Below is a small trained network, with its code and all its weights. Each question gives an input and a class and asks what happens when units are switched off, that is, made to give their printed mean instead of their output.

import numpy as np


def w(rows, s, z=0):
    codes = np.array(rows[::2]) - 128.0
    scale = np.full(codes.shape[1], s)
    scale[-1] = z or s
    return codes * scale


def f(y):
    return y / 2 * (1 + np.tanh(0.7978845608 * (y + 0.044715 * y**3)))


def log_softmax(a):
    a = a - a.max(-1, keepdims=True)
    return a - np.log(np.exp(a).sum(-1, keepdims=True))


def net(x, mask):
    res = np.array(x, float).reshape(1, 4) / 4 @ E
    y = f(res @ A[0][:, :-1].T + A[0][:, -1])
    res = res + np.where(mask, y, B[0][:, -1]) @ B[0][:, :-1]
    return log_softmax(res[-1] @ U[:, :-1].T + U[:, -1])


A, B = {}, {}
E = w([
[106,124,109,130,132,139,212,114,190,95,197,152],'x0',
[135,104,65,134,122,194,160,121,144,115,161,112],'x1',
[112,117,43,93,74,133,115,105,170,174,128,127],'x2',
[203,127,116,150,59,154,127,249,137,75,163,121],'x3',
],0.014)
A[0] = w([
[119,76,83,149,44,114,184,194,171,79,139,127,187],'n1',
[67,101,149,127,206,41,99,73,79,162,42,112,143],'n2',
[142,41,104,169,112,254,109,160,130,159,108,35,184],'n3',
[202,168,162,157,81,119,130,228,86,75,112,130,164],'n4',
[57,138,44,129,70,192,239,152,247,92,236,89,183],'n5',
[18,168,167,113,223,95,173,9,103,184,58,152,230],'n6',
[165,161,196,212,125,135,65,222,22,113,98,59,254],'n7',
],0.0071,0.0041)
B[0] = w([
[174,145,125,104,26,103,80,147,114,126,153,138,197],'n1',
[120,165,168,68,188,147,64,86,133,161,73,141,219],'n2',
[165,141,101,120,151,201,155,127,112,179,113,123,179],'n3',
[155,106,208,168,57,80,132,203,157,131,94,139,216],'n4',
[169,131,48,164,104,116,77,108,80,90,209,104,244],'n5',
[87,58,203,117,175,109,132,11,196,93,153,162,254],'n6',
[93,127,159,158,150,155,125,174,114,131,76,166,235],'n7',
],0.012,0.016)
U = w([
[138,141,50,90,62,114,75,158,119,140,197,105,126],'0',
[107,139,87,120,156,191,164,159,115,163,43,108,112],'1',
[14,114,175,2,204,109,94,67,170,158,87,147,197],'2',
[141,126,195,200,73,103,111,235,121,122,66,149,218],'3',
[82,73,119,175,154,127,130,48,149,66,191,140,3],'4',
],0.0097,0.0018)

Each question gives the input, the list of numbers given to net, and the class t.
The units are the neurons (one row each of A and B). Each row of codes is followed by its name. A weight is (code - 128) times the scale printed after its matrix; where a second scale follows, it is the last column's (A, B and U).
mask holds one flag per neuron, in row order. A switched-off neuron (its flag False) gives its mean, the last column of its row in B, instead of its output. The means were averaged over made-up inputs and are rounded, as every weight is.
A unit's drop is (log p(t) with every unit on - log p(t) with that unit switched off) / (log p(t) with every unit on - log p(t) with every unit switched off).
The circuit of an input: a set's keep is (log p(t) with only the set's units on - log p(t) with every unit switched off) / (log p(t) with every unit on - log p(t) with every unit switched off). Starting from all 7 units, units are removed one at a time, each time the one whose removal leaves the highest keep (on an exact tie, the one counted first), for as long as the keep stays at least 0.8.
units of the circuit, in order: the units of the circuit, biggest drop first
top k neurons: the k neurons with the biggest drops, biggest first
drop of u: that unit's drop, to one decimal
input [6,1,-5,3], class 0: units of the circuit, in order	(n5; n6)
input [6,-2,1,6], class 0: units of the circuit, in order	(n5)
input [-3,8,2,-1], class 0: top 2 neurons	(n6; n7)
input [-8,5,7,-2], class 1: units of the circuit, in order	(n6; n3)
input [7,1,-4,0], class 0: units of the circuit, in order	(n6; n5)
input [-7,-6,-4,0], class 2: top 2 neurons	(n2; n5)
input [-6,8,0,-1], class 1: drop of n6	0.2
input [-5,6,-2,0], class 1: drop of n4	0.2
input [-2,6,2,1], class 0: drop of n6	0.1
input [-7,7,1,-1], class 1: drop of n6	0.4
